Below are the code and all the weights of a small trained network. Each question names an input and a class and asks about switching units off, where a switched-off unit gives its printed mean instead of its output.

import numpy as np


def w(rows, s, z=0):
    codes = np.array(rows[::2]) - 128.0
    scale = np.full(codes.shape[1], s)
    scale[-1] = z or s
    return codes * scale


def f(y):
    return np.maximum(y, 0)


def log_softmax(a):
    a = a - a.max(-1, keepdims=True)
    return a - np.log(np.exp(a).sum(-1, keepdims=True))


def net(x, mask):
    res = np.array(x, float).reshape(1, 5) / 4 @ E
    y = f(res @ A[0][:, :-1].T + A[0][:, -1])
    res = res + np.where(mask, y, B[0][:, -1]) @ B[0][:, :-1]
    return log_softmax(res[-1] @ U[:, :-1].T + U[:, -1])


A, B = {}, {}
E = w([
[155,98,141,121,159,127,111],'x0',
[98,98,250,133,107,146,90],'x1',
[72,53,96,81,133,70,179],'x2',
[149,89,130,104,88,224,214],'x3',
[139,129,145,105,164,129,134],'x4',
],0.014)
A[0] = w([
[84,96,153,112,126,139,133,190],'neuron 0',
[52,117,249,147,111,112,93,142],'neuron 1',
[166,172,132,138,133,170,102,254],'neuron 2',
[166,184,48,127,163,72,116,193],'neuron 3',
[54,50,113,106,149,71,179,177],'neuron 4',
[208,90,66,117,114,211,236,131],'neuron 5',
[115,99,168,104,124,157,130,108],'neuron 6',
[156,177,207,181,130,150,69,129],'neuron 7',
[100,70,234,125,73,226,181,29],'neuron 8',
],0.016,0.007)
B[0] = w([
[140,146,147,106,134,84,103,172],'neuron 0',
[82,117,210,88,119,70,123,232],'neuron 1',
[183,136,126,191,66,152,165,198],'neuron 2',
[189,114,91,151,149,83,148,223],'neuron 3',
[111,119,76,2,122,87,125,220],'neuron 4',
[93,147,137,94,45,227,113,255],'neuron 5',
[94,140,104,145,98,89,149,164],'neuron 6',
[129,139,142,106,11,129,144,215],'neuron 7',
[216,120,23,158,152,62,148,231],'neuron 8',
],0.021,0.023)
U = w([
[203,140,123,234,139,79,147,254],'0',
[72,131,188,63,62,124,103,63],'1',
[143,95,61,104,196,62,105,150],'2',
[26,93,219,78,201,54,47,31],'3',
[132,171,173,207,132,255,112,84],'4',
],0.0096,0.0043)

Each question gives the input, the list of numbers given to net, and the class t.
The units are the neurons (one row each of A and B). Each row of codes is followed by its name. A weight is (code - 128) times the scale printed after its matrix; where a second scale follows, it is the last column's (A, B and U).
mask holds one flag per neuron, in row order. A switched-off neuron (its flag False) gives its mean, the last column of its row in B, instead of its output. The means were averaged over made-up inputs and are rounded, as every weight is.
A unit's drop is (log p(t) with every unit on - log p(t) with that unit switched off) / (log p(t) with every unit on - log p(t) with every unit switched off).
The circuit of an input: a set's keep is (log p(t) with only the set's units on - log p(t) with every unit switched off) / (log p(t) with every unit on - log p(t) with every unit switched off). Starting from all 9 units, units are removed one at a time, each time the one whose removal leaves the highest keep (on an exact tie, the one counted first), for as long as the keep stays at least 0.8.
units of the circuit, in order: the units of the circuit, biggest drop first
unit that matters most: the unit with the biggest drop
top k neurons: the k neurons with the biggest drops, biggest first
drop when u is switched off: that unit's drop, to one decimal
input [5,2,-4,7,1], class 0: units of the circuit, in order => [neuron 8]
input [-8,8,1,8,-5], class 2: top 3 neurons => [neuron 8; neuron 2; neuron 1]
input [-2,5,-1,8,6], class 0: top 2 neurons => [neuron 8; neuron 4]
input [-5,-8,-7,1,2], class 4: top 2 neurons => [neuron 5; neuron 8]
input [0,1,3,-1,8], class 3: units of the circuit, in order => [neuron 8; neuron 5; neuron 7]
input [-1,0,0,-1,-4], class 0: top 4 neurons => [neuron 5; neuron 4; neuron 1; neuron 7]
input [-7,-1,7,-2,-7], class 2: top 2 neurons => [neuron 5; neuron 1]
input [-2,1,6,7,-4], class 2: top 3 neurons => [neuron 8; neuron 7; neuron 1]
input [-5,5,1,-6,4], class 3: top 2 neurons => [neuron 5; neuron 1]
input [5,1,5,5,-3], class 2: top 3 neurons => [neuron 8; neuron 7; neuron 1]
input [-8,8,3,-4,-7], class 3: units of the circuit, in order => [neuron 1; neuron 5]
input [3,0,5,-2,-4], class 2: top 3 neurons => [neuron 5; neuron 1; neuron 7]
input [-7,0,-5,-4,7], class 0: top 3 neurons => [neuron 5; neuron 4; neuron 2]
input [-7,-2,-1,-4,7], class 0: units of the circuit, in order => [neuron 4]
input [-1,0,-5,7,-5], class 4: top 2 neurons => [neuron 5; neuron 3]
input [-7,0,-5,1,5], class 4: top 3 neurons => [neuron 8; neuron 4; neuron 3]
input [7,6,0,6,5], class 0: top 2 neurons => [neuron 8; neuron 4]
input [2,2,7,1,-8], class 2: top 2 neurons => [neuron 5; neuron 7]
input [1,8,-7,2,8], class 0: top 2 neurons => [neuron 8; neuron 5]
input [5,5,7,0,2], class 3: unit that matters most => neuron 1
input [-6,-6,3,-3,5], class 2: drop when neuron 7 is switched off => 0.0
input [-8,4,2,-6,-1], class 3: drop when neuron 5 is switched off => 0.3
input [-3,-8,-8,3,-2], class 4: drop when neuron 5 is switched off => 0.5
input [-1,-1,-4,-3,3], class 0: drop when neuron 5 is switched off => 0.6
